Below is a small trained network, with its code and all its weights. Each question gives an input and a class and asks what happens when units are switched off, that is, made to give their printed mean instead of their output.

import numpy as np


def w(rows, s, z=0):
    codes = np.array(rows[::2]) - 128.0
    scale = np.full(codes.shape[1], s)
    scale[-1] = z or s
    return codes * scale


def f(y):
    return np.maximum(y, 0)


def log_softmax(a):
    a = a - a.max(-1, keepdims=True)
    return a - np.log(np.exp(a).sum(-1, keepdims=True))


def net(x, mask):
    res = np.array(x, float).reshape(1, 5) / 4 @ E
    y = f(res @ A[0][:, :-1].T + A[0][:, -1])
    res = res + np.where(mask, y, B[0][:, -1]) @ B[0][:, :-1]
    return log_softmax(res[-1] @ U[:, :-1].T + U[:, -1])


A, B = {}, {}
E = w([
[82,172,128,147,246,121,70,218],'x0',
[125,113,197,150,135,22,227,141],'x1',
[127,125,127,133,128,131,131,133],'x2',
[71,221,141,210,80,202,179,108],'x3',
[64,91,229,84,130,160,87,74],'x4',
],0.011)
A[0] = w([
[131,149,79,121,135,170,67,108,1],'neuron 0',
[224,172,25,174,117,97,155,166,61],'neuron 1',
[161,154,64,85,95,204,76,114,114],'neuron 2',
[199,1,92,39,165,77,79,159,35],'neuron 3',
[136,95,84,100,116,192,60,138,89],'neuron 4',
[220,75,115,106,18,155,187,20,2],'neuron 5',
],0.0078,0.0055)
B[0] = w([
[95,131,160,71,137,95,222,182,166],'neuron 0',
[1,97,243,92,142,96,46,12,239],'neuron 1',
[127,74,165,144,103,74,202,165,222],'neuron 2',
[50,236,107,207,65,216,187,101,254],'neuron 3',
[131,90,186,111,121,67,181,170,201],'neuron 4',
[166,209,89,61,229,132,78,210,254],'neuron 5',
],0.008,0.0089)
U = w([
[96,215,84,199,42,220,160,109,78],'0',
[149,171,77,99,255,141,38,205,103],'1',
[132,91,111,139,103,128,103,118,254],'2',
[142,60,149,115,95,53,228,157,78],'3',
[82,62,179,70,105,140,14,19,92],'4',
[205,28,59,193,90,157,63,102,181],'5',
],0.0097,0.013)

Each question gives the input, the list of numbers given to net, and the class t.
The units are the neurons (one row each of A and B). Each row of codes is followed by its name. A weight is (code - 128) times the scale printed after its matrix; where a second scale follows, it is the last column's (A, B and U).
mask holds one flag per neuron, in row order. A switched-off neuron (its flag False) gives its mean, the last column of its row in B, instead of its output. The means were averaged over made-up inputs and are rounded, as every weight is.
A unit's drop is (log p(t) with every unit on - log p(t) with that unit switched off) / (log p(t) with every unit on - log p(t) with every unit switched off).
The circuit of an input: a set's keep is (log p(t) with only the set's units on - log p(t) with every unit switched off) / (log p(t) with every unit on - log p(t) with every unit switched off). Starting from all 6 units, units are removed one at a time, each time the one whose removal leaves the highest keep (on an exact tie, the one counted first), for as long as the keep stays at least 0.8.
circuit, biggest first: the units of the circuit, biggest drop first
most important unit: the unit with the biggest drop
k most important neurons: the k neurons with the biggest drops, biggest first
drop when u is switched off: that unit's drop, to one decimal
input [-2,-5,-1,-4,3], class 3: 2 most important neurons : (neuron 4; neuron 2)
input [1,-3,-7,6,-4], class 2: circuit, biggest first : (neuron 3)
input [1,6,0,-7,5], class 0: 2 most important neurons : (neuron 3; neuron 1)
input [-5,-2,0,4,-4], class 1: 2 most important neurons : (neuron 5; neuron 3)
input [8,2,-7,-8,7], class 0: 3 most important neurons : (neuron 3; neuron 5; neuron 1)
input [0,-4,-5,4,-5], class 2: 3 most important neurons : (neuron 3; neuron 2; neuron 1)
input [-3,6,8,-5,3], class 2: circuit, biggest first : (neuron 2; neuron 4; neuron 3)
input [-8,2,8,5,1], class 1: 2 most important neurons : (neuron 5; neuron 3)
input [5,-1,-2,-3,-8], class 4: 2 most important neurons : (neuron 1; neuron 5)
input [-8,-8,-3,0,7], class 1: 2 most important neurons : (neuron 5; neuron 1)
input [-4,-8,2,6,1], class 3: circuit, biggest first : (neuron 2; neuron 3; neuron 4)
input [2,-4,4,1,-3], class 2: circuit, biggest first : (neuron 5; neuron 3)
input [-6,-7,-6,3,-4], class 3: circuit, biggest first : (neuron 2; neuron 3)
input [-8,-4,2,-2,1], class 1: most important neuron : (neuron 5)
input [0,-6,-3,-5,1], class 3: circuit, biggest first : (neuron 4; neuron 2)
input [-5,7,8,0,-1], class 2: 4 most important neurons : (neuron 2; neuron 4; neuron 5; neuron 0)
input [-1,2,7,4,-3], class 2: 2 most important neurons : (neuron 3; neuron 1)
input [-4,5,-7,-1,7], class 2: 2 most important neurons : (neuron 1; neuron 5)
input [5,-5,-7,-3,6], class 2: drop when neuron 1 is switched off : 0.5
input [-6,-6,-1,-6,4], class 0: drop when neuron 3 is switched off : 1.0
input [0,0,-6,-4,-8], class 4: drop when neuron 1 is switched off : 1.0
input [-2,-8,3,-2,-8], class 3: most important unit : neuron 2
